Below are the code and all the weights of a small trained network. Each question names an input and a class and asks about switching units off, where a switched-off unit gives its printed mean instead of its output.

import numpy as np


def w(rows, s, z=0):
    codes = np.array(rows[::2]) - 128.0
    scale = np.full(codes.shape[1], s)
    scale[-1] = z or s
    return codes * scale


def f(y):
    return np.maximum(y, 0)


def log_softmax(a):
    a = a - a.max(-1, keepdims=True)
    return a - np.log(np.exp(a).sum(-1, keepdims=True))


def net(x, mask):
    res = np.array(x, float).reshape(1, 7) / 4 @ E
    y = f(res @ A[0][:, :-1].T + A[0][:, -1])
    res = res + np.where(mask, y, B[0][:, -1]) @ B[0][:, :-1]
    return log_softmax(res[-1] @ U[:, :-1].T + U[:, -1])


A, B = {}, {}
E = w([
[117,143,130,103,129,129,127,133,131],'x0',
[180,173,102,131,199,114,41,62,230],'x1',
[205,234,139,198,79,244,170,117,147],'x2',
[159,203,84,174,133,19,186,171,126],'x3',
[156,174,130,134,87,98,74,52,13],'x4',
[26,131,6,179,118,157,159,69,111],'x5',
[107,147,125,164,1,123,31,174,185],'x6',
],0.0079)
A[0] = w([
[143,169,138,124,121,194,163,127,162,51],'n0',
[116,84,153,101,132,192,88,118,140,85],'n1',
[148,162,135,103,98,139,119,71,79,101],'n2',
[96,113,151,124,60,142,172,190,59,98],'n3',
[157,146,87,129,169,118,62,80,189,44],'n4',
[90,107,131,109,153,86,79,110,125,39],'n5',
[127,126,126,112,90,128,116,156,151,30],'n6',
[111,108,111,138,135,26,124,159,124,107],'n7',
[143,113,127,90,125,131,124,121,118,51],'n8',
[134,171,169,141,117,162,131,120,124,49],'n9',
[131,134,187,105,125,147,127,139,124,71],'n10',
[129,133,74,138,124,125,150,105,128,88],'n11',
[147,181,114,135,163,64,197,133,126,82],'n12',
[156,156,116,158,120,72,141,161,121,105],'n13',
[146,130,145,109,240,160,191,90,76,74],'n14',
[149,159,136,120,97,79,80,72,45,87],'n15',
[107,89,157,119,96,124,157,153,81,65],'n16',
[145,179,132,150,135,172,145,126,123,12],'n17',
[140,169,119,135,170,117,57,80,174,124],'n18',
[84,62,133,101,157,66,92,118,114,2],'n19',
[128,96,106,125,123,142,163,192,205,106],'n20',
[180,153,132,128,117,166,147,96,137,11],'n21',
[61,130,56,129,111,160,144,112,128,157],'n22',
[130,136,126,129,132,135,90,127,70,124],'n23',
[116,130,136,130,80,140,130,154,97,115],'n24',
[106,104,149,125,160,136,170,159,199,108],'n25',
[146,153,98,124,114,95,162,164,155,121],'n26',
[117,110,107,118,133,140,155,121,166,122],'n27',
[59,148,67,158,130,156,117,97,145,22],'n28',
[118,82,168,103,169,233,106,95,94,89],'n29',
[172,186,98,145,103,131,170,142,134,91],'n30',
[100,140,109,153,7,107,48,174,179,56],'n31',
[187,112,170,121,140,104,96,140,138,38],'n32',
[172,124,238,124,142,125,113,179,132,60],'n33',
[140,147,133,158,99,162,148,145,97,52],'n34',
[114,98,146,127,93,147,99,103,142,80],'n35',
[162,140,143,107,104,107,139,153,136,67],'n36',
[129,178,124,132,128,173,141,104,129,63],'n37',
],0.014,0.0024)
B[0] = w([
[134,101,122,130,130,200,103,166,128,202],'n0',
[102,145,161,139,113,97,60,132,174,196],'n1',
[127,142,135,189,143,120,121,177,99,196],'n2',
[138,124,128,137,150,128,239,100,227,219],'n3',
[121,130,134,118,133,128,243,119,212,227],'n4',
[124,115,124,124,106,203,118,144,134,182],'n5',
[132,125,123,130,151,140,120,106,105,154],'n6',
[121,113,130,110,89,198,57,138,174,199],'n7',
[134,118,128,140,128,129,117,122,131,145],'n8',
[122,107,112,110,119,171,116,145,128,178],'n9',
[134,118,110,136,87,105,131,111,130,167],'n10',
[143,135,110,99,87,97,123,127,108,173],'n11',
[90,143,168,108,134,68,65,80,154,217],'n12',
[106,142,160,114,117,88,75,117,168,186],'n13',
[149,123,139,56,205,144,134,57,36,254],'n14',
[114,136,151,218,169,93,132,220,72,222],'n15',
[135,142,120,129,142,144,199,122,192,184],'n16',
[125,106,119,115,112,184,100,128,134,192],'n17',
[138,115,143,148,147,119,228,120,200,228],'n18',
[149,110,108,107,97,254,103,163,128,211],'n19',
[119,144,148,191,180,104,139,209,85,206],'n20',
[126,116,120,104,126,186,127,147,127,190],'n21',
[176,131,84,144,55,71,125,121,116,211],'n22',
[132,136,120,165,151,107,127,172,122,168],'n23',
[121,118,143,126,141,133,165,130,144,171],'n24',
[132,143,146,199,163,121,138,187,73,205],'n25',
[106,134,159,151,107,93,95,117,153,178],'n26',
[124,141,132,164,124,131,133,146,94,167],'n27',
[144,128,76,136,58,85,143,117,88,200],'n28',
[82,154,171,104,117,59,38,102,187,223],'n29',
[118,114,128,109,107,175,71,140,169,210],'n30',
[132,126,161,40,230,140,92,40,26,241],'n31',
[125,129,68,128,74,107,158,114,92,187],'n32',
[157,135,45,143,46,85,146,103,88,218],'n33',
[133,117,118,113,124,164,135,149,157,181],'n34',
[119,144,146,110,130,98,79,130,143,166],'n35',
[132,126,92,115,89,105,119,111,120,160],'n36',
[122,102,123,126,108,171,123,157,122,189],'n37',
],0.019,0.013)
U = w([
[129,93,111,97,125,245,91,183,159,64],'0',
[149,149,148,51,253,119,145,49,52,123],'1',
[134,147,136,126,186,120,254,113,227,132],'2',
[177,155,30,132,53,60,144,111,87,126],'3',
[63,180,184,116,140,79,44,126,198,252],'4',
[122,172,150,217,216,111,145,237,77,94],'5',
],0.0084,0.002)

Each question gives the input, the list of numbers given to net, and the class t.
The units are the neurons (one row each of A and B). Each row of codes is followed by its name. A weight is (code - 128) times the scale printed after its matrix; where a second scale follows, it is the last column's (A, B and U).
mask holds one flag per neuron, in row order. A switched-off neuron (its flag False) gives its mean, the last column of its row in B, instead of its output. The means were averaged over made-up inputs and are rounded, as every weight is.
A unit's drop is (log p(t) with every unit on - log p(t) with that unit switched off) / (log p(t) with every unit on - log p(t) with every unit switched off).
The circuit of an input: a set's keep is (log p(t) with only the set's units on - log p(t) with every unit switched off) / (log p(t) with every unit on - log p(t) with every unit switched off). Starting from the 12 units with the biggest drops (on a tie, the unit counted first), units are removed one at a time, each time the one whose removal leaves the highest keep (on an exact tie, the one counted first), for as long as the keep stays at least 0.8.
circuit, biggest first: the units of the circuit, biggest drop first
unit that matters most: the unit with the biggest drop
top k neurons: the k neurons with the biggest drops, biggest first
drop of u: that unit's drop, to one decimal
input [-4,-2,-8,4,3,-8,-1], class 0: top 4 neurons : n19, n7, n5, n22
input [4,-4,3,-8,-3,5,7], class 4: top 3 neurons : n14, n1, n29
input [7,-4,2,8,-2,-2,-8], class 1: circuit, biggest first : n14
input [7,4,-5,5,0,1,3], class 0: top 3 neurons : n29, n7, n19
input [3,-2,7,-8,7,-7,0], class 4: top 3 neurons : n29, n1, n19
input [7,-3,-2,6,2,-6,5], class 3: top 3 neurons : n33, n14, n29
input [-6,4,-2,2,7,-5,-5], class 5: top 2 neurons : n15, n31
input [-2,3,3,1,8,-2,-7], class 5: top 2 neurons : n15, n31
input [4,-1,7,8,-1,-4,-4], class 4: top 3 neurons : n12, n13, n19
input [1,2,8,6,-3,-2,-8], class 0: top 3 neurons : n30, n31, n0
input [5,7,-1,1,-6,-5,0], class 2: top 2 neurons : n4, n18
input [-4,4,4,-6,3,2,5], class 4: top 4 neurons : n14, n1, n29, n35
input [2,-6,2,1,-7,-6,6], class 5: top 3 neurons : n20, n14, n25
input [0,-7,-5,4,0,-3,7], class 1: top 4 neurons : n31, n4, n18, n6
input [-6,5,8,8,6,2,-7], class 0: unit that matters most : n30
input [5,-3,-6,0,2,7,-3], class 3: drop of n21 : 0.2
input [6,4,-5,1,5,-3,-2], class 0: drop of n3 : 0.2
input [2,3,6,6,2,-7,-1], class 3: drop of n29 : 0.3
